Below is a small trained network, with its code and all its weights. Each question gives an input and a class and asks what happens when units are switched off, that is, made to give their printed mean instead of their output.

import numpy as np


def w(rows, s, z=0):
    codes = np.array(rows[::2]) - 128.0
    scale = np.full(codes.shape[1], s)
    scale[-1] = z or s
    return codes * scale


def norm(h):
    return h / np.sqrt((h * h).mean(-1, keepdims=True) + 1e-5)


def f(y):
    return y / 2 * (1 + np.tanh(0.7978845608 * (y + 0.044715 * y**3)))


def log_softmax(a):
    a = a - a.max(-1, keepdims=True)
    return a - np.log(np.exp(a).sum(-1, keepdims=True))


def net(x, mask):
    res = np.array(x, float).reshape(1, 7) / 4 @ E
    u = 0
    for l in range(2):
        y = f(norm(res) @ A[l][:, :-1].T + A[l][:, -1])
        res = res + np.where(mask[u : u + 16], y, B[l][:, -1]) @ B[l][:, :-1]
        u += 16
    return log_softmax(norm(res)[-1] @ U[:, :-1].T + U[:, -1])


A, B = {}, {}
E = w([
[129,127,128,127],'x0',
[132,174,58,187],'x1',
[213,189,254,207],'x2',
[225,101,85,132],'x3',
[127,128,130,127],'x4',
[128,130,129,129],'x5',
[161,202,98,68],'x6',
],0.0092)
A[0] = w([
[45,136,133,94,96],'0.n0',
[49,205,199,169,43],'0.n1',
[204,91,96,119,64],'0.n2',
[110,124,98,120,49],'0.n3',
[138,204,121,73,50],'0.n4',
[219,90,143,152,86],'0.n5',
[173,160,123,75,8],'0.n6',
[135,35,202,108,107],'0.n7',
[162,93,191,66,137],'0.n8',
[150,101,151,91,102],'0.n9',
[120,78,91,84,50],'0.n10',
[133,122,69,202,159],'0.n11',
[139,23,130,178,25],'0.n12',
[128,233,124,46,61],'0.n13',
[60,75,152,229,3],'0.n14',
[105,162,84,246,148],'0.n15',
],0.013,0.0035)
B[0] = w([
[163,160,58,182,222],'0.n0',
[102,124,47,203,252],'0.n1',
[137,73,98,196,175],'0.n2',
[128,131,110,121,133],'0.n3',
[159,62,152,101,188],'0.n4',
[131,93,61,178,203],'0.n5',
[117,108,174,113,148],'0.n6',
[194,164,121,47,224],'0.n7',
[173,207,68,113,216],'0.n8',
[150,158,107,135,144],'0.n9',
[136,150,61,117,189],'0.n10',
[170,131,102,70,222],'0.n11',
[123,49,168,136,186],'0.n12',
[202,2,161,79,245],'0.n13',
[64,69,231,67,211],'0.n14',
[216,186,112,49,254],'0.n15',
],0.021,0.0042)
A[1] = w([
[156,163,190,164,77],'1.n0',
[96,90,94,136,2],'1.n1',
[251,168,217,232,142],'1.n2',
[152,104,77,212,91],'1.n3',
[97,173,116,150,177],'1.n4',
[88,159,132,171,166],'1.n5',
[121,91,117,101,68],'1.n6',
[29,203,153,72,125],'1.n7',
[133,45,214,91,122],'1.n8',
[178,170,233,169,80],'1.n9',
[163,201,211,204,76],'1.n10',
[120,116,163,128,94],'1.n11',
[149,84,186,80,115],'1.n12',
[178,186,55,198,62],'1.n13',
[176,225,173,57,68],'1.n14',
[224,50,80,88,167],'1.n15',
],0.012,0.0028)
B[1] = w([
[136,109,66,116,127],'1.n0',
[127,167,107,107,127],'1.n1',
[60,108,22,48,172],'1.n2',
[119,154,178,161,156],'1.n3',
[114,108,152,142,130],'1.n4',
[129,113,145,156,126],'1.n5',
[80,144,97,98,136],'1.n6',
[216,68,191,210,135],'1.n7',
[68,92,169,53,157],'1.n8',
[162,69,67,98,134],'1.n9',
[119,118,4,146,135],'1.n10',
[145,101,125,114,122],'1.n11',
[80,143,146,64,153],'1.n12',
[71,102,214,145,177],'1.n13',
[153,209,180,153,155],'1.n14',
[90,155,196,174,250],'1.n15',
],0.02,0.015)
U = w([
[143,58,132,32,51],'0',
[107,145,1,143,97],'1',
[142,112,148,216,83],'2',
[222,208,119,84,2],'3',
[125,146,151,133,253],'4',
[127,143,143,135,235],'5',
[125,146,145,135,183],'6',
],0.016,0.0031)

Each question gives the input, the list of numbers given to net, and the class t.
The units are the neurons (one row each of A and B). Each row of codes is followed by its name. A weight is (code - 128) times the scale printed after its matrix; where a second scale follows, it is the last column's (A, B and U).
mask holds one flag per neuron, layer by layer. A switched-off neuron (its flag False) gives its mean, the last column of its row in B, instead of its output. The means were averaged over made-up inputs and are rounded, as every weight is.
A unit's drop is (log p(t) with every unit on - log p(t) with that unit switched off) / (log p(t) with every unit on - log p(t) with every unit switched off).
The circuit of an input: a set's keep is (log p(t) with only the set's units on - log p(t) with every unit switched off) / (log p(t) with every unit on - log p(t) with every unit switched off). Starting from the 12 units with the biggest drops (on a tie, the unit counted first), units are removed one at a time, each time the one whose removal leaves the highest keep (on an exact tie, the one counted first), for as long as the keep stays at least 0.8.
units of the circuit, in order: the units of the circuit, biggest drop first
unit that matters most: the unit with the biggest drop
top k neurons: the k neurons with the biggest drops, biggest first
k most important neurons of layer l: the k neurons of layer l with the biggest drops, biggest first
input [-6,-7,-2,7,7,1,4], class 2: top 2 neurons => (0.n2, 0.n15)
input [2,-8,-5,1,-2,-5,-1], class 3: unit that matters most => 0.n7
input [5,-4,7,5,-7,-4,-6], class 1: units of the circuit, in order => (1.n2, 0.n13)
input [4,-5,6,8,-4,-8,-5], class 2: 3 most important neurons of layer 0 => (0.n5, 0.n14, 0.n8)
input [1,2,-2,-3,3,-5,-8], class 0: units of the circuit, in order => (0.n14, 1.n15)
input [-4,-8,-8,7,0,-6,5], class 1: units of the circuit, in order => (0.n10, 1.n8, 0.n14)
input [0,-7,8,-3,3,6,4], class 1: top 2 neurons => (1.n2, 0.n15)
input [-1,8,1,0,7,-3,8], class 0: 2 most important neurons of layer 0 => (0.n13, 0.n4)
input [-3,-4,2,6,-5,8,8], class 0: 3 most important neurons of layer 0 => (0.n13, 0.n1, 0.n6)
input [-6,2,5,-8,-3,-7,5], class 2: units of the circuit, in order => (0.n1, 0.n13)
input [-1,-5,0,-4,-2,4,-1], class 3: top 3 neurons => (0.n7, 0.n8, 1.n15)
input [5,-7,3,6,6,6,-6], class 3: top 3 neurons => (0.n7, 0.n8, 0.n1)
input [3,-5,1,-6,8,-4,-8], class 0: top 3 neurons => (0.n14, 1.n15, 0.n7)
input [-8,-1,-8,-4,7,7,-4], class 1: units of the circuit, in order => (0.n0)
input [-2,-6,-2,-7,-7,0,-6], class 2: units of the circuit, in order => (1.n7, 0.n13, 0.n4)
input [2,-5,-6,5,5,0,-1], class 1: 2 most important neurons of layer 0 => (0.n10, 0.n15)
input [-3,-8,6,-4,6,-3,-2], class 3: units of the circuit, in order => (0.n7, 0.n8)
input [4,-2,0,-6,4,3,-4], class 2: top 3 neurons => (0.n13, 0.n1, 0.n0)
input [-7,0,-1,-6,5,-1,-7], class 0: units of the circuit, in order => (0.n14, 1.n15)
input [5,6,8,-5,-7,6,7], class 1: units of the circuit, in order => (1.n2)
input [1,6,6,8,-4,6,7], class 2: units of the circuit, in order => (0.n5, 1.n13)
input [7,-3,5,-4,6,4,-7], class 0: 2 most important neurons of layer 0 => (0.n14, 0.n7)
